[24 51 27 16 27 16 27 27] : J487
[ 37  -4 -63  -2  27 -17 -54  29] : J203
[ 37  -4 -63  28  27 -17 -54 -70] : J961
[-34 -25  53 -23 -37  37 -10 100] : J873
[104 -12  78 -54 104 -54  27 111] : J528
howmany J487: [27] -> 4
howmany J203: [27] -> 1
howmany J528: [-12] -> 1
howmany J487: [24] -> 1
howmany J528: [104] -> 2

[ -3 -84  34 -38  70  16] -> J728
[ 86 -13 -62 -40  30 -19] -> J647
[ 95  13 -90 -39   1 -55] -> J323
[ 29  91 -52  37 -69   0] -> J803
[-42 -40  78  29 -40  -7] -> J985
[ -5  66  -9  40 -65  -7] -> J234
[-14 -77  30 -30  71  -6] -> J958
[  3  23 -39 -20   8  23] -> J136
[ 34  13   6  23  -8 -10] -> J513
[-40  28  52  57 -50 -20] -> J947
[-65 -46  76   9  36  30] -> J675
howmany J985: [-39] -> 0
howmany J136: [22] -> 0

[  9 -41  72 -82 -45  45  -6] = J785
[-18  17 -72  18 -37 -22 -26] = J63
[ 39  -7  -7 -71  39  -9  -8] = J320
[ 22 -10  36 -72  22  22   0] = J988
[ 14 -39  39 -16 -17  18  18] = J235
[ 12  17 -40 -32 -44  -7 -17] = J233
[ 13  13 -24  13  13  31 -24] = J258
[ 25 -73  25 -51  14  66 -35] = J859
[ 12 -28 -35 -35 -36  49 -35] = J808
[-36 -31 -72  17 -32  39  11] = J764
[-74 -90  -8  40  40  62  40] = J444
howmany J808: [-35] -> 3
howmany J320: [39] -> 2
howmany J444: [63] -> 0
howmany J859: [-73] -> 1
howmany J988: [22] -> 3
howmany J258: [13] -> 4
howmany J235: [18] -> 2

[  5  18 -20  29   6   4   2  -6   3 -37  40  -5   8  18  -7  -6 -12  -8
  61  18  18   4 -17  11  -1 -45 -28  -1  -2 -40  12 -12 -16  15  -3  23
  -3  31  40  12 -18 -34  14   0  -7  -9  -5 -19   2  -8 -20  23  10  -7
 -11  38  -5 -45  -8  26  12]  J899
[-14  25 -42  38 -77  22  47   5   6  46  21  45  22  23   6 -49  -4  11
 -21 -47 -33  25  21 -51  44 -44  26 -15  15  -7 -83  -4  59 -10 -14  -4
  53 -16 -27  24   1 -10 -41 -33  15 -10 -60 -27 -49 -33 -20 -10  -3  15
  27  59 -27 -19 -50  42   5]  J571
[-14  25  22  21 -77  22  47   5   6  46  21  45  22  23   6 -49  -4  11
 -21 -47 -33  25  21 -51  44 -44  26 -15  15  -7 -83  -4  59 -10 -14  -4
  53 -16 -16  24 -18 -34  14   0  -7  -9  -5 -19   2  -8 -20  23  10  -7
 -11  16  -5 -45  -8  26  12]  J512
howmany J512: [22] -> 3
howmany J899: [18] -> 4

[ 75  13 -68  17 -52  25  -8]  J196
[ -43   25   42  -76  -74   61 -100]  J655
[ 11 -59 -56   7  68  59  39]  J141
[-11  -1 -41   0 -96 -19  26]  J954
[ -4  26 -29 -65 -74 -44 -39]  J484
[-97  -4 -97  -4 -11  71 -97]  J514
[ 90 -37   4 -49 106 -47 -10]  J415
[ 69  19 -33 -73 -22 -73 -67]  J523
[105 105  71  71 -61 -22 -18]  J64
[-92  85  19  92 -34 -67  11]  J318
howmany J64: [106] -> 0
howmany J514: [-97] -> 3
howmany J954: [0] -> 1

[-38 -28  -3   3  -3  57  24   4 -37  15  58] = J632
[  9  46  29 -34  38  46   3   3  44 -26 -52] = J302
[  9   5  19 -34  38  46  -5   3  -2 -26 -52] = J373
[ 53  23  22 -56  53  23 -36  53 -29  23  53] = J358
[-18 -11  -2   9 -32  55  31   1 -41  14  49] = J441
[ -4  -4 -50 -47  -2  33  16 -50  31  -8  24] = J54
[-37 -37  57   3  57  57 -37 -37 -37 -32   3] = J633
howmany J358: [-29] -> 1
howmany J302: [46] -> 2
howmany J633: [57] -> 3
howmany J633: [-37] -> 5
howmany J358: [23] -> 3
howmany J632: [4] -> 1
howmany J54: [-3] -> 0

[-46  18   1  15  11  18  16   0  36 -12 -50 -31 -10   1  38 -20  13 -26
 -21 -21 -35 -52   9  19  80   3 -17 -18  43  11 -57  21 -45  -2  16  18
  21  23 -65  17  36 -29  59] : J497
[  5  -1  -7  12  10   9   2  12  -1  -2  -2   0  -4   1  -1  12  -4 -16
  -1  -4  -4   0  -5  12  12  -1   0  21  12  16  -8   5  -8   4  12 -13
   0  -4 -20  -1   0   3   8] : J87
[ 36 -14 -14  16  10   1  -4  -4 -21   4 -13  20  -1   1 -13  31 -17 -18
  12 -17  16  35 -16  -9 -10   7  11  46  -9  21  26  -4 -17 -17   4 -34
 -12 -22   8 -12 -23  23 -24] : J217
[ 53 -19 -15  14  11  -1 -14  13 -29   6  51  31   1   2 -22  43 -23  -6
  18  15  28  53 -20 -16 -28   7  16  61 -19  23  42 -10  28   6   0 -44
 -18 -31  24 -18 -35  33 -41] : J503
[ 53 -19 -16  13  11  -1 -13  13 -31   6  50  31   1   1 -22  42 -22  -7
  19  14  28  53 -21 -17 -27   7 -18  60 -19  23  43  -9  28   7   1 -44
 -18 -32  24 -17 -35  33 -41] : J538
[-30  10  -2  15  11  16  12   3  26  -9 -32 -20  -8   1  29  -9   8 -23
 -14 -14 -26 -35   4  14  62   4 -11  -5  32  12 -40  15 -33   1  14   7
  12  15 -50  11  24 -18  42] : J863
howmany J87: [12] -> 7
howmany J217: [-18] -> 1
howmany J87: [-2] -> 2
howmany J217: [-17] -> 4

[ 0  1 -1 16 -2  4 -9  2  0  1  2  2  5 -1  1 -1 16  0 -6  1  3 -1 -6 -4
 -1 -3  0  0  0  0 65 65 67 64 66 65 65 65 68 66 67 65 66 81 65 66 78 66
 65] = J896
[  0   4   0 -13  -9   5   4  -3   0   1   0  -2   4   0  -1   0 -11   0
   0   2  -5   7  11  40  52  60  76  65  66  55  66  65  67  62  65  66
  66  64  67  71  64  67  66  94  66  66  77  63  64] = J931
[-1  3  3 15 27 35 57 65 63 65 67 66 67 66 64 65 54 67 65 66 61 66 54 65
 53 63 56 65 67 65 67 64 68 68 65 64 66 61 64 69 60 65 66 53 66 66 79 70
 66] = J347
[-1  3  3 15 27 35 57 65 63 65 67 66 67 66 64 65 54 67 65 66 61 66 54 65
 53 63 56 65 67 65 67 64 68 68 65 64 66 61 64 69 60 65 66 53 60 64 60 63
 66] = J197
[ 0  1 -1 16 -2  4 65  2  0  1  2  2  5 -1  1 -1 16  0 -6  1  3 -1 -6 -4
 -1 -3  0  0  0  0 -1  0  3 -1  0  1 -1 10  2  1 12 29 47 60 64 65 54 68
 66] = J786
howmany J931: [66] -> 7
howmany J197: [63] -> 3

[  -7    2   51  -51    4  -64  -31 -103  -96] -> J602
[-25 -15  34  34  10  35 -12 -96 -15] -> J748
[ 14  38   3 -33 -19 -25  33 -53 -85] -> J232
[-25 -24  34  34 -24 -55  34 -96  34] -> J564
[-52 -31  37 -23 -52  37  37 -52 -86] -> J725
[-28 -28   6  30  18 -16 -18 -49 -32] -> J103
howmany J725: [37] -> 3
howmany J103: [-16] -> 1
howmany J564: [34] -> 4
howmany J748: [-96] -> 1
howmany J725: [-86] -> 1
howmany J748: [34] -> 2

[47 47 47 47 62 62] -> J180
[-30  48 -30   0  48 -30] -> J374
[-34  78  47  26  78  26] -> J885
howmany J180: [46] -> 0
howmany J180: [47] -> 4
howmany J374: [48] -> 2
howmany J180: [62] -> 2
howmany J374: [-31] -> 0
howmany J885: [78] -> 2

[-91 -40 -91 -40  97 -40 -40  97 -91  -1]  J369
[  0 -23   0 -91   0 -43  96 -91 -91 -39]  J364
[-93 -23 -94 -23 -12 -93  97 -23 -93 -17]  J888
howmany J369: [97] -> 2
howmany J369: [-40] -> 4
howmany J364: [-39] -> 1
howmany J364: [96] -> 1
howmany J369: [-39] -> 0
howmany J888: [-93] -> 3
howmany J364: [0] -> 3

[ 45 -28 -51  37  34  15  55] : J139
[-52 -52 -28 -52 -28 -52   5] : J536
[-53  94  -6   1  16  16  76] : J967
[74 74 -3  1 -3 74 74] : J96
[ 66  94 -27 -52  -2 -24   6] : J741
[-15  95  -7   2  17  46  75] : J535
howmany J536: [-52] -> 4
howmany J96: [75] -> 0
howmany J96: [74] -> 4
howmany J967: [95] -> 0
howmany J535: [-7] -> 1

[-83  75  75 -83  48 -83 -83 -84] -> J631
[ 62   5 -60  18 -16 -41  32 -28] -> J460
[-69  42  49 -62 -63 -50 -69  43] -> J952
[-67  -5  70  44 -27  -5 -56  44] -> J240
[-15  47 -33  -4 -34  64 -81 -17] -> J361
[-44  43  69  58 -27  34 -56  44] -> J168
[ 74  52 -11   6 -28 -30 -19  59] -> J329
[ 74 -82 -11   6 -61 -30 -19  59] -> J84
[-44  43  69  58  22 -40  41  11] -> J293
[-51 -23 -61  -7  70  43  38  37] -> J176
howmany J240: [-28] -> 0
howmany J240: [43] -> 0
howmany J631: [-83] -> 4
howmany J952: [42] -> 1

[ -7  21  46   9  21   0   1  16  17  25 -26  12   5  23  -6  -7 -31   4
  12  10  46   9  30   6  -8 -39] : J787
[-12  -6  -3 -15  -7  33 -16 -16 -12 -61   4  14   9  -2   4  -1  13 -23
 -19   4  19  -1 -16   8  -8  50] : J910
[ -5 -11 -14 -16   2  10  -1   7  -5  -2   1   0   2   6  -8  11  -5   8
 -22  -2 -21   6   0   8 -10  26] : J324
[ 12  -5  -8  20   8 -22  12  -5  16 -87  59  17  -5  27  17  11 -23 -34
  94  32  30 -23 -18   5 -48 -57] : J194
[ 26   2 -14 -16   2  10  -1   7  -5  -2   1   0   2   6  -8  11  -5   8
 -22  -2 -20   6   0  26 -10  26] : J128
[-26  -2   3 -22  14  37  -9   6   2  -9 -22   1   2  19   0  -4 -11  15
  20  17  24 -13   1   8 -18  -2] : J580
[-26  -2  31 -22  14  37  -9   6   2  -9 -22   1   2  19   0  -4 -11  15
  20  17  24 -13   1   8 -18  -2] : J822
howmany J128: [26] -> 3
howmany J910: [4] -> 3

[ -7   3  84  49 -94 -37 -15 -11  46  47] : J911
[ 37  -4  75 -74  37 -34 -13 -74  37  37] : J796
[ 16  37  94  66 -65 -30  36 -73  54  75] : J679
[ 65 -55  65  65 -55 -25  65 -66  64 -55] : J689
[ 66  36  66  67 -82 -66 -12 -66 -12  30] : J578
howmany J689: [-55] -> 3
howmany J689: [65] -> 4
howmany J578: [-13] -> 0
howmany J911: [48] -> 0
howmany J796: [37] -> 4
howmany J796: [-13] -> 1
howmany J578: [66] -> 2

[ -9  58  40 -15 -67   3  35  27 -57  -3] : J966
[ 47 -19   9  20  57  28   0  32 -27   4] : J705
[37 36 45 45 45 36 45 22 38 36] : J91
[ 22  42  78 -50  16  82 -18  48  73 -72] : J977
[ 22  42  78 -50  16  82 -18   0  73 -72] : J638
howmany J91: [37] -> 1
howmany J966: [58] -> 1

